Below is a small trained network, with its code and all its weights. Each question gives an input and a class and asks what happens when units are switched off, that is, made to give their printed mean instead of their output.

import numpy as np


def w(rows, s, z=0):
    codes = np.array(rows[::2]) - 128.0
    scale = np.full(codes.shape[1], s)
    scale[-1] = z or s
    return codes * scale


def norm(h):
    return h / np.sqrt((h * h).mean(-1, keepdims=True) + 1e-5)


def f(y):
    return np.maximum(y, 0)


def log_softmax(a):
    a = a - a.max(-1, keepdims=True)
    return a - np.log(np.exp(a).sum(-1, keepdims=True))


def net(x, mask):
    res = np.array(x, float).reshape(1, 4) / 4 @ E
    u = 0
    for l in range(3):
        y = f(norm(res) @ A[l][:, :-1].T + A[l][:, -1])
        res = res + np.where(mask[u : u + 10], y, B[l][:, -1]) @ B[l][:, :-1]
        u += 10
    return log_softmax(norm(res)[-1] @ U[:, :-1].T + U[:, -1])


A, B = {}, {}
E = w([
[130,127,128,126,128,128],'x0',
[90,71,104,93,167,255],'x1',
[133,134,44,114,68,127],'x2',
[219,166,86,208,193,145],'x3',
],0.0048)
A[0] = w([
[110,136,147,130,117,104,103],'L0N0',
[106,102,91,137,186,234,19],'L0N1',
[109,118,136,110,114,113,70],'L0N2',
[40,90,164,55,80,223,102],'L0N3',
[123,123,130,154,117,132,79],'L0N4',
[48,117,197,79,41,52,164],'L0N5',
[204,121,145,142,142,102,89],'L0N6',
[125,114,254,139,201,126,254],'L0N7',
[90,105,178,114,92,88,93],'L0N8',
[89,133,173,82,96,181,98],'L0N9',
],0.0073,0.0029)
B[0] = w([
[127,128,107,134,160,151,147],'L0N0',
[142,150,145,103,111,222,202],'L0N1',
[122,179,122,134,129,109,143],'L0N2',
[106,98,139,149,115,16,242],'L0N3',
[134,126,134,135,124,133,128],'L0N4',
[141,135,102,135,159,245,254],'L0N5',
[88,172,122,110,131,87,157],'L0N6',
[118,161,252,135,170,107,236],'L0N7',
[166,165,149,87,102,157,181],'L0N8',
[152,94,167,99,104,96,182],'L0N9',
],0.013,0.0071)
A[1] = w([
[144,91,16,105,72,233,92],'L1N0',
[126,193,77,116,118,180,194],'L1N1',
[64,31,55,121,86,88,58],'L1N2',
[76,138,163,125,141,55,103],'L1N3',
[152,150,1,171,101,50,64],'L1N4',
[146,121,147,161,169,172,31],'L1N5',
[159,92,60,126,94,46,114],'L1N6',
[98,132,187,148,200,84,87],'L1N7',
[101,42,46,150,84,112,62],'L1N8',
[106,147,147,156,186,217,4],'L1N9',
],0.0084,0.0014)
B[1] = w([
[125,164,48,200,145,76,255],'L1N0',
[108,89,124,158,141,87,231],'L1N1',
[123,185,194,84,150,166,173],'L1N2',
[114,114,67,158,139,131,207],'L1N3',
[101,55,162,97,120,122,190],'L1N4',
[131,144,138,77,117,125,191],'L1N5',
[145,137,191,129,123,169,173],'L1N6',
[125,94,5,138,90,153,236],'L1N7',
[139,156,122,74,119,185,160],'L1N8',
[143,137,171,86,100,142,252],'L1N9',
],0.016,0.0054)
A[2] = w([
[134,188,90,217,172,44,59],'L2N0',
[130,189,84,172,188,43,105],'L2N1',
[201,182,196,80,96,235,12],'L2N2',
[140,107,173,84,65,128,104],'L2N3',
[124,91,96,144,143,112,65],'L2N4',
[115,69,130,135,144,121,46],'L2N5',
[115,2,160,124,124,43,69],'L2N6',
[152,149,38,161,77,139,75],'L2N7',
[152,63,105,191,93,105,101],'L2N8',
[68,61,153,60,129,48,65],'L2N9',
],0.0085,0.0011)
B[2] = w([
[66,163,77,160,52,116,209],'L2N0',
[87,165,85,188,75,137,198],'L2N1',
[90,146,134,1,141,173,254],'L2N2',
[149,199,63,169,206,136,184],'L2N3',
[128,176,177,134,123,155,158],'L2N4',
[171,119,143,95,87,102,156],'L2N5',
[225,56,137,122,148,68,202],'L2N6',
[64,134,141,204,88,57,192],'L2N7',
[119,143,139,100,193,187,177],'L2N8',
[188,79,166,204,144,115,188],'L2N9',
],0.012,0.0086)
U = w([
[113,172,165,9,161,207,165],'0',
[65,175,48,223,70,96,196],'1',
[241,1,172,164,169,68,8],'2',
],0.009,0.0012)

Each question gives the input, the list of numbers given to net, and the class t.
The units are the neurons (one row each of A and B). Each row of codes is followed by its name. A weight is (code - 128) times the scale printed after its matrix; where a second scale follows, it is the last column's (A, B and U).
mask holds one flag per neuron, layer by layer. A switched-off neuron (its flag False) gives its mean, the last column of its row in B, instead of its output. The means were averaged over made-up inputs and are rounded, as every weight is.
A unit's drop is (log p(t) with every unit on - log p(t) with that unit switched off) / (log p(t) with every unit on - log p(t) with every unit switched off).
most important unit: the unit with the biggest drop
k most important neurons: the k neurons with the biggest drops, biggest first
k most important neurons of layer l: the k neurons of layer l with the biggest drops, biggest first
drop of u: that unit's drop, to one decimal
input [-4,-1,-1,0], class 0: most important unit	L0N3
input [4,-6,3,3], class 2: 2 most important neurons	(L1N4, L0N7)
input [-5,7,-8,-1], class 2: 2 most important neurons	(L0N3, L0N5)
input [5,-5,5,8], class 2: 2 most important neurons	(L1N4, L0N7)
input [4,0,3,7], class 2: 2 most important neurons of layer 0	(L0N5, L0N7)
input [-2,3,-3,-7], class 2: 2 most important neurons	(L0N3, L1N0)
input [8,3,-3,-2], class 2: 2 most important neurons	(L0N3, L1N0)
input [-3,1,-1,3], class 0: 2 most important neurons	(L0N3, L0N1)
input [1,-6,6,3], class 2: 2 most important neurons	(L1N4, L0N7)
input [5,-8,-8,-1], class 0: 2 most important neurons	(L0N3, L1N0)
input [-2,8,-3,-7], class 2: drop of L0N3	0.9
input [2,5,-6,-8], class 2: drop of L0N3	1.0
input [0,7,-2,-8], class 2: drop of L0N3	0.9
input [-7,1,3,-1], class 0: most important unit	L0N7
